Below are the code and all the weights of a small trained network. Each question names an input and a class and asks about switching units off, where a switched-off unit gives its printed mean instead of its output.

import numpy as np


def w(rows, s, z=0):
    codes = np.array(rows[::2]) - 128.0
    scale = np.full(codes.shape[1], s)
    scale[-1] = z or s
    return codes * scale


def f(y):
    return y / 2 * (1 + np.tanh(0.7978845608 * (y + 0.044715 * y**3)))


def log_softmax(a):
    a = a - a.max(-1, keepdims=True)
    return a - np.log(np.exp(a).sum(-1, keepdims=True))


def net(x, mask):
    res = np.array(x, float).reshape(1, 6) / 4 @ E
    y = f(res @ A[0][:, :-1].T + A[0][:, -1])
    res = res + np.where(mask, y, B[0][:, -1]) @ B[0][:, :-1]
    return log_softmax(res[-1] @ U[:, :-1].T + U[:, -1])


A, B = {}, {}
E = w([
[193,161,206,175,174,164,11,220,132,248,80],'x0',
[195,85,187,67,126,187,19,64,70,35,206],'x1',
[126,126,155,232,157,225,141,48,245,83,115],'x2',
[172,190,244,65,98,102,209,61,113,122,40],'x3',
[254,140,61,199,6,114,146,141,89,85,88],'x4',
[153,174,46,87,77,74,26,24,204,198,128],'x5',
],0.0066)
A[0] = w([
[27,145,148,106,177,115,125,91,111,167,113,51],'N1',
[39,127,191,26,201,76,95,107,171,135,162,60],'N2',
[140,188,213,184,143,177,175,24,184,93,47,78],'N3',
[101,157,144,37,92,7,109,201,16,140,114,5],'N4',
[54,121,185,85,169,143,101,107,154,147,142,78],'N5',
[133,51,227,117,90,116,23,70,133,50,159,71],'N6',
[94,153,114,117,125,78,183,77,96,79,192,68],'N7',
[97,52,162,144,120,127,217,200,105,78,164,65],'N8',
[144,187,170,29,110,93,150,118,63,140,55,79],'N9',
[90,103,46,70,92,106,182,55,73,123,150,66],'N10',
[198,158,203,179,153,173,68,155,169,181,84,67],'N11',
[85,173,102,96,100,123,152,124,170,56,157,50],'N12',
[99,51,96,67,85,81,187,106,50,149,171,82],'N13',
[95,115,81,137,156,74,218,111,179,230,74,48],'N14',
[81,140,100,150,138,82,146,154,167,135,55,47],'N15',
[160,98,154,40,90,159,41,105,40,82,161,61],'N16',
[102,105,119,170,164,110,188,202,151,120,65,98],'N17',
[89,49,20,149,130,161,103,193,139,145,180,145],'N18',
[182,173,225,74,109,88,151,115,155,64,94,66],'N19',
[142,164,64,31,95,34,65,80,133,191,154,74],'N20',
[55,202,88,175,111,115,156,153,156,148,73,53],'N21',
[124,142,185,121,91,129,53,217,72,229,120,82],'N22',
[78,112,57,72,145,155,176,80,191,31,90,68],'N23',
[117,93,203,142,135,213,161,197,67,51,121,54],'N24',
[145,135,232,82,52,110,172,109,114,155,83,112],'N25',
[20,125,171,114,189,143,112,94,189,115,117,53],'N26',
[237,170,102,226,10,106,109,137,135,47,72,72],'N27',
[118,186,75,123,87,165,59,12,255,142,101,55],'N28',
[177,128,201,69,100,111,197,91,167,164,103,63],'N29',
[69,134,120,112,83,99,160,90,128,91,175,55],'N30',
[181,82,136,88,174,176,77,91,83,90,160,15],'N31',
[119,77,149,228,144,196,100,70,218,111,81,22],'N32',
[128,88,68,211,112,117,41,205,137,73,226,93],'N33',
[87,114,101,105,121,79,176,91,119,83,151,39],'N34',
[146,131,91,195,83,155,163,105,142,83,131,12],'N35',
[104,132,109,185,123,66,199,183,125,170,102,55],'N36',
[60,113,172,87,157,129,128,125,153,163,148,13],'N37',
[100,106,109,91,87,138,186,96,143,101,156,52],'N38',
[105,99,105,132,143,145,168,86,181,50,99,10],'N39',
[68,135,95,121,102,72,162,181,168,194,76,114],'N40',
[180,148,191,129,177,137,99,164,129,208,110,44],'N41',
[188,157,107,204,72,96,140,127,70,116,146,52],'N42',
],0.0075,0.0032)
B[0] = w([
[156,70,94,91,83,166,167,110,108,180,94,165],'N1',
[148,50,98,90,89,145,194,129,95,165,70,198],'N2',
[68,98,119,66,217,107,98,193,194,78,160,237],'N3',
[54,128,165,20,172,179,99,255,182,18,127,233],'N4',
[161,40,119,109,50,171,150,148,106,177,85,173],'N5',
[144,148,186,126,46,112,110,59,172,147,194,205],'N6',
[182,192,109,171,112,147,80,141,158,186,97,176],'N7',
[104,199,143,162,167,146,172,121,68,161,79,208],'N8',
[76,93,98,128,181,47,109,164,185,133,146,203],'N9',
[157,176,117,166,154,146,96,155,140,177,96,192],'N10',
[204,217,58,176,122,143,61,174,144,184,85,227],'N11',
[163,159,114,138,136,131,117,150,138,154,112,159],'N12',
[167,166,107,138,116,159,92,217,161,91,77,187],'N13',
[133,124,196,134,71,121,97,78,127,138,194,228],'N14',
[126,153,169,130,47,115,63,80,130,123,169,180],'N15',
[147,123,227,81,53,119,109,96,148,107,197,216],'N16',
[115,156,175,151,91,128,161,71,98,114,187,209],'N17',
[81,116,81,115,212,15,123,98,181,159,122,224],'N18',
[76,112,105,137,142,62,126,80,164,184,144,189],'N19',
[43,185,164,185,180,196,206,100,33,53,77,221],'N20',
[121,151,188,89,29,101,88,88,146,135,192,203],'N21',
[193,186,119,185,146,139,92,183,148,118,58,237],'N22',
[186,183,86,160,129,147,63,172,143,166,105,206],'N23',
[67,190,168,190,151,144,182,58,25,117,126,210],'N24',
[79,103,46,147,179,51,106,91,132,163,174,201],'N25',
[142,38,98,65,114,173,150,155,103,144,82,189],'N26',
[109,5,92,58,81,211,190,133,93,188,56,254],'N27',
[59,169,195,208,203,182,209,107,9,59,106,229],'N28',
[95,134,86,123,182,55,134,93,134,196,139,181],'N29',
[197,163,106,172,134,123,73,140,121,180,105,164],'N30',
[152,151,168,114,76,108,127,63,149,126,215,178],'N31',
[82,174,126,34,131,186,93,210,181,10,117,217],'N32',
[67,96,95,116,191,76,123,75,174,178,162,219],'N33',
[186,151,99,191,141,147,58,134,134,150,118,169],'N34',
[143,113,90,64,104,168,83,175,128,129,135,174],'N35',
[129,114,197,85,84,153,106,80,126,122,148,209],'N36',
[139,71,65,90,86,155,111,127,75,156,89,155],'N37',
[187,178,120,164,130,137,87,150,150,192,120,165],'N38',
[162,170,144,116,148,158,80,164,164,116,101,176],'N39',
[142,138,200,102,42,141,142,86,159,93,194,221],'N40',
[203,206,76,170,133,111,96,144,107,213,116,202],'N41',
[112,69,71,41,75,152,203,126,79,186,86,179],'N42',
],0.0069,0.0084)
U = w([
[244,191,82,161,127,128,87,161,155,167,115,110],'0',
[151,130,182,108,28,114,108,66,160,132,217,91],'1',
[151,3,69,91,74,156,153,138,89,166,93,103],'2',
[85,132,117,80,158,146,99,209,188,54,139,228],'3',
[74,179,147,174,171,142,161,92,20,113,126,107],'4',
[74,91,53,122,189,28,111,92,195,172,171,93],'5',
[154,75,123,172,167,85,166,141,135,32,150,253],'6',
],0.012,0.0068)

Each question gives the input, the list of numbers given to net, and the class t.
The units are the neurons (one row each of A and B). Each row of codes is followed by its name. A weight is (code - 128) times the scale printed after its matrix; where a second scale follows, it is the last column's (A, B and U).
mask holds one flag per neuron, in row order. A switched-off neuron (its flag False) gives its mean, the last column of its row in B, instead of its output. The means were averaged over made-up inputs and are rounded, as every weight is.
A unit's drop is (log p(t) with every unit on - log p(t) with that unit switched off) / (log p(t) with every unit on - log p(t) with every unit switched off).
The circuit of an input: a set's keep is (log p(t) with only the set's units on - log p(t) with every unit switched off) / (log p(t) with every unit on - log p(t) with every unit switched off). Starting from the 12 units with the biggest drops (on a tie, the unit counted first), units are removed one at a time, each time the one whose removal leaves the highest keep (on an exact tie, the one counted first), for as long as the keep stays at least 0.8.
units of the circuit, in order: the units of the circuit, biggest drop first
k most important neurons: the k neurons with the biggest drops, biggest first
drop when u is switched off: that unit's drop, to one decimal
input [-2,-8,-8,-7,-8,-5], class 1: most important neuron => [N40]
input [-2,-5,0,7,-6,0], class 5: 3 most important neurons => [N27 N29 N25]
input [8,6,6,-8,2,-8], class 0: 4 most important neurons => [N11 N28 N20 N41]
input [-1,-3,6,3,6,7], class 4: 2 most important neurons => [N28 N4]
input [6,-5,2,4,-6,8], class 4: 2 most important neurons => [N28 N20]
input [-3,6,7,1,-3,4], class 3: 3 most important neurons => [N32 N3 N28]
input [4,5,-1,1,-6,-3], class 2: units of the circuit, in order => [N2 N5]
input [-5,-2,-7,8,2,5], class 5: 3 most important neurons => [N25 N29 N9]
input [5,-5,-1,-6,5,8], class 4: units of the circuit, in order => [N20 N28]
input [-7,-6,-6,4,7,-2], class 0: 3 most important neurons => [N10 N13 N7]
input [-6,4,0,-1,-1,6], class 0: units of the circuit, in order => [N23 N10]
input [5,4,-5,7,4,-2], class 5: units of the circuit, in order => [N25 N9]
input [-7,4,5,-8,6,-2], class 5: 2 most important neurons => [N33 N18]
input [6,-3,6,7,-5,1], class 5: 4 most important neurons => [N3 N29 N25 N4]
input [3,2,7,5,1,-3], class 3: units of the circuit, in order => [N3]
input [7,7,7,-8,2,3], class 5: 2 most important neurons => [N33 N18]
input [1,-5,7,-6,-6,-8], class 4: 4 most important neurons => [N24 N8 N17 N4]
input [-1,-2,-5,2,-7,7], class 2: 3 most important neurons => [N2 N1 N5]
input [3,-5,-7,-2,-7,4], class 2: 2 most important neurons => [N2 N1]
input [0,1,-6,2,-4,8], class 4: units of the circuit, in order => [N20]
input [-6,-8,0,-7,5,-6], class 1: drop when N36 is switched off => 0.1
input [6,2,7,6,-1,4], class 3: drop when N32 is switched off => 1.0
input [-1,-4,1,7,-5,4], class 5: drop when N18 is switched off => 0.0
input [-4,-5,7,6,8,7], class 2: drop when N42 is switched off => 0.2
